Below are the code and all the weights of a small trained network. Each question names an input and a target symbol and asks about switching units off, where a switched-off unit gives its printed mean instead of its output.

import numpy as np


def w(rows, s, z=0):
    codes = np.array(rows[::2]) - 128.0
    scale = np.full(codes.shape[1], s)
    scale[-1] = z or s
    return codes * scale


def norm(h):
    return h / np.sqrt((h * h).mean(-1, keepdims=True) + 1e-5)


def softmax(a):
    e = np.exp(a - a.max(-1, keepdims=True))
    return e / e.sum(-1, keepdims=True)


def log_softmax(a):
    a = a - a.max(-1, keepdims=True)
    return a - np.log(np.exp(a).sum(-1, keepdims=True))


def net(x, mask):
    ids = ['αβγεζθλξπτφψ'.index(c) for c in x.split()]
    T = len(ids)
    res = E[ids] + P[:T]
    u = 0
    for l in range(2):
        r = norm(res)
        for j in range(3):
            rows = slice(4 * j, 4 * j + 4)
            q, k, v = (r @ M[l][rows].T for M in (Q, K, V))
            z = softmax(np.where(np.tri(T) > 0, q @ k.T / 4**0.5, -1e9)) @ v
            o = O[l][rows]
            res = res + np.where(mask[u + j], z, o[:, -1]) @ o[:, :-1]
        u += 3
    return log_softmax(norm(res)[-1] @ U[:, :-1].T + U[:, -1])


Q, K, V, O = {}, {}, {}, {}
E = w([
[107,109,140,133],'α',
[145,93,140,127],'β',
[110,106,143,133],'γ',
[109,106,144,134],'ε',
[142,158,108,200],'ζ',
[163,83,128,129],'θ',
[159,254,13,197],'λ',
[117,93,143,132],'ξ',
[83,67,95,135],'π',
[159,141,92,196],'τ',
[170,150,102,93],'φ',
[151,133,178,134],'ψ',
],0.029)
P = w([
[123,155,59,254],'0',
[102,134,81,229],'1',
[101,127,89,215],'2',
[101,113,98,201],'3',
[100,107,101,188],'4',
[97,102,105,173],'5',
[103,99,105,155],'6',
[106,96,111,141],'7',
[100,98,115,128],'8',
[99,101,122,115],'9',
[89,104,131,98],'10',
[98,112,131,86],'11',
[104,120,134,71],'12',
],0.0099)
Q[0] = w([
[156,248,34,105],'L0H1',
[160,182,163,90],'L0H1',
[91,49,199,143],'L0H1',
[139,246,97,87],'L0H1',
[166,104,198,129],'L0H2',
[119,86,159,129],'L0H2',
[155,103,170,122],'L0H2',
[177,164,55,136],'L0H2',
[143,166,156,151],'L0H3',
[180,103,207,134],'L0H3',
[105,88,155,136],'L0H3',
[160,69,118,100],'L0H3',
],0.016)
K[0] = w([
[115,146,87,252],'L0H1',
[142,159,72,159],'L0H1',
[133,156,175,73],'L0H1',
[174,118,90,193],'L0H1',
[66,152,129,133],'L0H2',
[82,156,114,118],'L0H2',
[101,137,179,126],'L0H2',
[152,175,157,162],'L0H2',
[160,163,150,160],'L0H3',
[175,167,206,111],'L0H3',
[147,107,137,125],'L0H3',
[67,90,194,30],'L0H3',
],0.015)
V[0] = w([
[118,111,170,154],'L0H1',
[160,10,122,64],'L0H1',
[108,125,84,156],'L0H1',
[199,155,141,151],'L0H1',
[77,115,126,192],'L0H2',
[110,192,113,127],'L0H2',
[148,161,90,126],'L0H2',
[112,101,134,114],'L0H2',
[139,157,130,177],'L0H3',
[126,164,234,129],'L0H3',
[71,154,147,84],'L0H3',
[151,171,50,124],'L0H3',
],0.013)
O[0] = w([
[196,225,242,159,178],'L0H1',
[111,125,156,74,131],'L0H1',
[161,82,167,114,171],'L0H1',
[45,176,160,184,115],'L0H1',
[80,158,131,62,254],'L0H2',
[88,164,153,105,91],'L0H2',
[116,151,143,152,104],'L0H2',
[169,138,94,114,133],'L0H2',
[136,150,191,88,164],'L0H3',
[50,171,141,181,86],'L0H3',
[160,98,136,226,65],'L0H3',
[152,79,64,1,88],'L0H3',
],0.0068,0.0086)
Q[1] = w([
[102,7,42,59],'L1H1',
[144,154,100,48],'L1H1',
[137,72,212,121],'L1H1',
[91,182,69,159],'L1H1',
[70,154,48,98],'L1H2',
[78,3,118,165],'L1H2',
[152,106,119,123],'L1H2',
[192,162,187,28],'L1H2',
[2,160,50,202],'L1H3',
[205,163,121,233],'L1H3',
[193,89,139,190],'L1H3',
[32,104,110,156],'L1H3',
],0.0091)
K[1] = w([
[213,101,75,114],'L1H1',
[129,86,114,126],'L1H1',
[130,79,79,194],'L1H1',
[122,169,150,125],'L1H1',
[74,143,58,151],'L1H2',
[59,6,124,110],'L1H2',
[149,102,89,117],'L1H2',
[188,132,95,180],'L1H2',
[91,66,142,131],'L1H3',
[142,184,104,202],'L1H3',
[182,91,106,183],'L1H3',
[55,173,156,115],'L1H3',
],0.012)
V[1] = w([
[128,199,176,152],'L1H1',
[183,186,149,111],'L1H1',
[90,83,121,53],'L1H1',
[254,109,169,191],'L1H1',
[151,68,115,129],'L1H2',
[95,35,183,157],'L1H2',
[56,67,125,87],'L1H2',
[28,7,69,203],'L1H2',
[191,133,125,186],'L1H3',
[133,153,77,129],'L1H3',
[99,154,193,109],'L1H3',
[138,49,141,145],'L1H3',
],0.0089)
O[1] = w([
[132,110,179,174,173],'L1H1',
[85,145,102,171,171],'L1H1',
[180,73,168,146,130],'L1H1',
[69,72,127,105,179],'L1H1',
[69,150,160,149,129],'L1H2',
[88,154,94,30,116],'L1H2',
[103,255,89,131,94],'L1H2',
[94,128,6,144,4],'L1H2',
[118,97,178,61,145],'L1H3',
[182,114,192,124,105],'L1H3',
[172,147,68,131,163],'L1H3',
[142,121,138,215,117],'L1H3',
],0.0079,0.0031)
U = w([
[145,124,178,146,109],'α',
[83,198,162,78,42],'β',
[132,100,187,141,153],'γ',
[38,153,179,48,34],'ε',
[13,174,188,240,183],'ζ',
[115,79,144,98,154],'θ',
[174,226,94,156,140],'λ',
[54,40,175,140,151],'ξ',
[6,84,52,138,240],'π',
[65,58,140,187,155],'τ',
[168,146,107,17,39],'φ',
[111,221,180,68,1],'ψ',
],0.012,0.0043)

Each question gives the input, a string of symbols that net reads in full, and the target symbol t.
The units are the heads (4 rows each of Q, K, V and O). Each row of codes is followed by its name. A weight is (code - 128) times the scale printed after its matrix; where a second scale follows, it is the last column's (O and U).
mask holds one flag per head, layer by layer. A switched-off head (its flag False) gives its mean, the last column of its rows in O, instead of its output. The means were averaged over made-up inputs and are rounded, as every weight is.
A unit's drop is (log p(t) with every unit on - log p(t) with that unit switched off) / (log p(t) with every unit on - log p(t) with every unit switched off).
The circuit of an input: a set's keep is (log p(t) with only the set's units on - log p(t) with every unit switched off) / (log p(t) with every unit on - log p(t) with every unit switched off). Starting from all 6 units, units are removed one at a time, each time the one whose removal leaves the highest keep (on an exact tie, the one counted first), for as long as the keep stays at least 0.8.
units of the circuit, in order: the units of the circuit, biggest drop first
most important unit: the unit with the biggest drop
which heads matter: for each layer, one digit per head in row order, 1 if its drop is at least 0.15 and else 0, layers parted by /
drop of u: that unit's drop, to one decimal
input π ξ τ ε θ β τ ψ β, target ζ: units of the circuit, in order => [L0H3]
input λ ζ λ λ α ζ β φ φ ψ φ ψ ξ, target ζ: which heads matter => 001 / 000
input ξ γ α, target ε: units of the circuit, in order => [L1H2 L0H1]
input λ φ π α, target π: which heads matter => 000 / 010
input λ ζ γ ψ λ λ ψ φ λ φ β, target π: units of the circuit, in order => [L0H1 L0H3 L1H2]
input τ α τ β ε ξ ε ξ, target ε: units of the circuit, in order => [L0H1 L1H2 L0H3 L1H1]
input γ ε φ θ, target π: units of the circuit, in order => [L0H1 L1H2]
input τ γ π γ, target φ: units of the circuit, in order => [L0H1 L1H1 L1H2]
input α α γ τ α φ ξ ε, target π: which heads matter => 000 / 000
input ζ τ λ ζ β φ γ φ ξ, target π: units of the circuit, in order => [L1H2 L0H1]
input ζ φ α τ φ α α φ ψ ε, target ζ: which heads matter => 101 / 000
input λ θ θ α γ α φ β γ ξ, target ε: which heads matter => 101 / 010
input β φ τ λ γ θ φ α, target π: which heads matter => 000 / 000
input ε ξ φ ξ γ γ π θ, target φ: units of the circuit, in order => [L1H2]
input φ π ψ ψ ε φ γ γ, target π: which heads matter => 000 / 010
input φ φ ζ λ ξ θ β λ ψ β, target ζ: which heads matter => 001 / 000
input ξ γ γ ε ψ β ψ θ, target ζ: which heads matter => 101 / 000
input π φ λ β, target π: which heads matter => 100 / 010
input γ α α, target ψ: which heads matter => 111 / 011
input ζ α ε α θ β π ξ, target φ: most important unit => L0H1
input φ ζ ζ τ, target τ: which heads matter => 111 / 111
input γ γ α ψ β φ ξ, target π: drop of L1H2 => 0.1
input φ α α ξ ψ α, target ζ: drop of L0H1 => 0.9
input θ ψ φ γ π ψ φ φ γ ψ ζ ξ, target ζ: drop of L0H3 => 1.5
